[[127 128 128 128 128]
 [127 129 129 127 129]
 [129 149 150 126 147]
 [146 126 126 154 127]
 [127 128 128 127 128]]
=>
[[128 128]
 [129 129]]

[[126 128 127 128]
 [114 147 108 117]
 [147 134 135 105]
 [124 127 129 126]]
=>
[[128 127]
 [147 108]]

[[145 115 145 141]
 [147 116 146 141]
 [149 115 148 142]]
=>
[[115 145]
 [116 146]]

[[115 127 114 126]
 [151 116 149 142]
 [113 140 112 114]
 [128 136 131 121]]
=>
[[127 114]
 [116 149]]

[[138 117 140 128]
 [141 126 124 119]
 [124 119 129 156]]
=>
[[117 140]
 [126 124]]

[[151 114 151]
 [150 115 148]
 [157 148 151]
 [148 115 148]]
=>
[[114 151]
 [115 148]]

[[108 153 147]
 [118 142 138]
 [153 156 112]
 [110 153 147]
 [115 148 142]]
=>
[[153 147]
 [142 138]]
---
[[106 120 117 118 109 117 125 114 113 113 128]
 [144 141 148 147 135 140 133 150 138 136 129]
 [143 137 135 147 137 143 142 127 141 143 129]
 [118 117 130 118 138 116 132 122 115 117 129]]
=>
[[144 141 148 147 135 140 133 150 138 136 129]
 [143 137 135 147 137 143 142 127 141 143 129]
 [106 120 117 118 109 117 125 114 113 113 128]
 [118 117 130 118 138 116 132 122 115 117 129]]

[[129 125]
 [125 128]
 [133 129]
 [123 122]
 [144 142]
 [131 105]
 [141 138]
 [138 134]
 [125 127]
 [125 130]
 [118 117]
 [136 136]]
=>
[[144 142]
 [141 138]
 [136 136]
 [138 134]
 [125 130]
 [133 129]
 [125 128]
 [125 127]
 [129 125]
 [123 122]
 [118 117]
 [131 105]]

[[104 100 123 109 138 128 114 111 124]
 [121 123 132 116 126 104 118 113 116]
 [122 134 147 135 111 106 114 122 119]
 [126 135 129 125 127 132 125 155 112]
 [110 131 114 127 143 127 143 133 107]
 [135 140 130 122 122 126 111 120 126]
 [134 118 110 120 153 134 104 121 151]]
=>
[[135 140 130 122 122 126 111 120 126]
 [126 135 129 125 127 132 125 155 112]
 [122 134 147 135 111 106 114 122 119]
 [110 131 114 127 143 127 143 133 107]
 [121 123 132 116 126 104 118 113 116]
 [134 118 110 120 153 134 104 121 151]
 [104 100 123 109 138 128 114 111 124]]

[[125 131 126 137 126 137]
 [111 126 124 131 135 142]
 [152 130 124 131 126 104]
 [111 129 126 145 128 134]
 [127 137 138 135 118 121]]
=>
[[127 137 138 135 118 121]
 [125 131 126 137 126 137]
 [152 130 124 131 126 104]
 [111 129 126 145 128 134]
 [111 126 124 131 135 142]]

[[100 105 109]
 [156 137 140]
 [120 122 124]]
=>
[[156 137 140]
 [120 122 124]
 [100 105 109]]

[[130 132 129 121 122 138 131 140 127 133 130 128 142 142 120]
 [147 149 140 142 139 138 146 134 150 147 144 129 133 126 141]
 [136 137 134 131 131 138 134 136 135 134 134 128 136 125 129]
 [124 124 126 126 123 128 124 129 131 125 124 128 130 136 136]
 [125 125 126 121 121 129 126 127 123 126 126 128 131 136 122]
 [130 131 127 126 127 135 129 137 123 130 128 128 139 146 123]]
=>
[[147 149 140 142 139 138 146 134 150 147 144 129 133 126 141]
 [136 137 134 131 131 138 134 136 135 134 134 128 136 125 129]
 [130 132 129 121 122 138 131 140 127 133 130 128 142 142 120]
 [130 131 127 126 127 135 129 137 123 130 128 128 139 146 123]
 [125 125 126 121 121 129 126 127 123 126 126 128 131 136 122]
 [124 124 126 126 123 128 124 129 131 125 124 128 130 136 136]]

[[130 129 125 108 124 124 132 123 131 135 133 132 126]
 [127 144 117 138 139 124 132 122 133 127 106 124 131]]
=>
[[127 144 117 138 139 124 132 122 133 127 106 124 131]
 [130 129 125 108 124 124 132 123 131 135 133 132 126]]
---
[[131 127 133 126 127 135 131 131]
 [133 128 127 133 129 136 127 128]
 [103 130 140 126 129 113 128 136]
 [117 136 138 132 129 117 130 138]
 [132 127 132 131 128 134 128 129]
 [137 128 127 135 128 134 127 127]
 [146 128 125 142 128 140 127 127]
 [149 128 125 141 129 150 127 127]]
=>
[[149 128 125 141 129 150 127 127]
 [146 128 125 142 128 140 127 127]
 [137 128 127 135 128 134 127 127]
 [133 128 127 133 129 136 127 128]
 [132 127 132 131 128 134 128 129]
 [131 127 133 126 127 135 131 131]
 [117 136 138 132 129 117 130 138]
 [103 130 140 126 129 113 128 136]]

[[124 132 133 124 131 134 150 132 124 124 130]
 [137 127 131 125 123 121 124 130 119 127 123]
 [119 142 126 134 134 117 135 132 139 110 121]
 [128 128 128 129 129 129 130 128 128 127 129]]
=>
[[137 127 131 125 123 121 124 130 119 127 123]
 [128 128 128 129 129 129 130 128 128 127 129]
 [124 132 133 124 131 134 150 132 124 124 130]
 [119 142 126 134 134 117 135 132 139 110 121]]

[[130 116 104 138]
 [142 110 142 104]
 [141 139 117 141]
 [140 129 151 105]
 [132 111 124 150]]
=>
[[142 110 142 104]
 [141 139 117 141]
 [140 129 151 105]
 [132 111 124 150]
 [130 116 104 138]]

[[123 128 127 105 128 128 123 128 147 128 130 136 128 154]
 [127 128 127 119 125 129 152 129 141 127 133 119 132 126]
 [131 127 128  99 127 128 121 127 103 128 135 137 124 144]
 [128 128 128 158 130 129 134 127 137 128 120 120 129 103]]
=>
[[131 127 128  99 127 128 121 127 103 128 135 137 124 144]
 [128 128 128 158 130 129 134 127 137 128 120 120 129 103]
 [127 128 127 119 125 129 152 129 141 127 133 119 132 126]
 [123 128 127 105 128 128 123 128 147 128 130 136 128 154]]

[[124 123 135 132 127 125 125 128 129 137 126 112 121 128 121 125]
 [133 122 127 133 140 131 132 149 128 154 134 116 118 155 122 135]]
=>
[[133 122 127 133 140 131 132 149 128 154 134 116 118 155 122 135]
 [124 123 135 132 127 125 125 128 129 137 126 112 121 128 121 125]]

[[123 139 142 120 145 136 139 124]
 [129 127 126 129 126 128 127 129]
 [118 145 151 114 156 141 146 120]
 [128 126 125 129 125 126 126 128]
 [130 126 125 131 124 126 126 130]
 [124 133 135 122 136 131 133 125]]
=>
[[130 126 125 131 124 126 126 130]
 [129 127 126 129 126 128 127 129]
 [128 126 125 129 125 126 126 128]
 [124 133 135 122 136 131 133 125]
 [123 139 142 120 145 136 139 124]
 [118 145 151 114 156 141 146 120]]
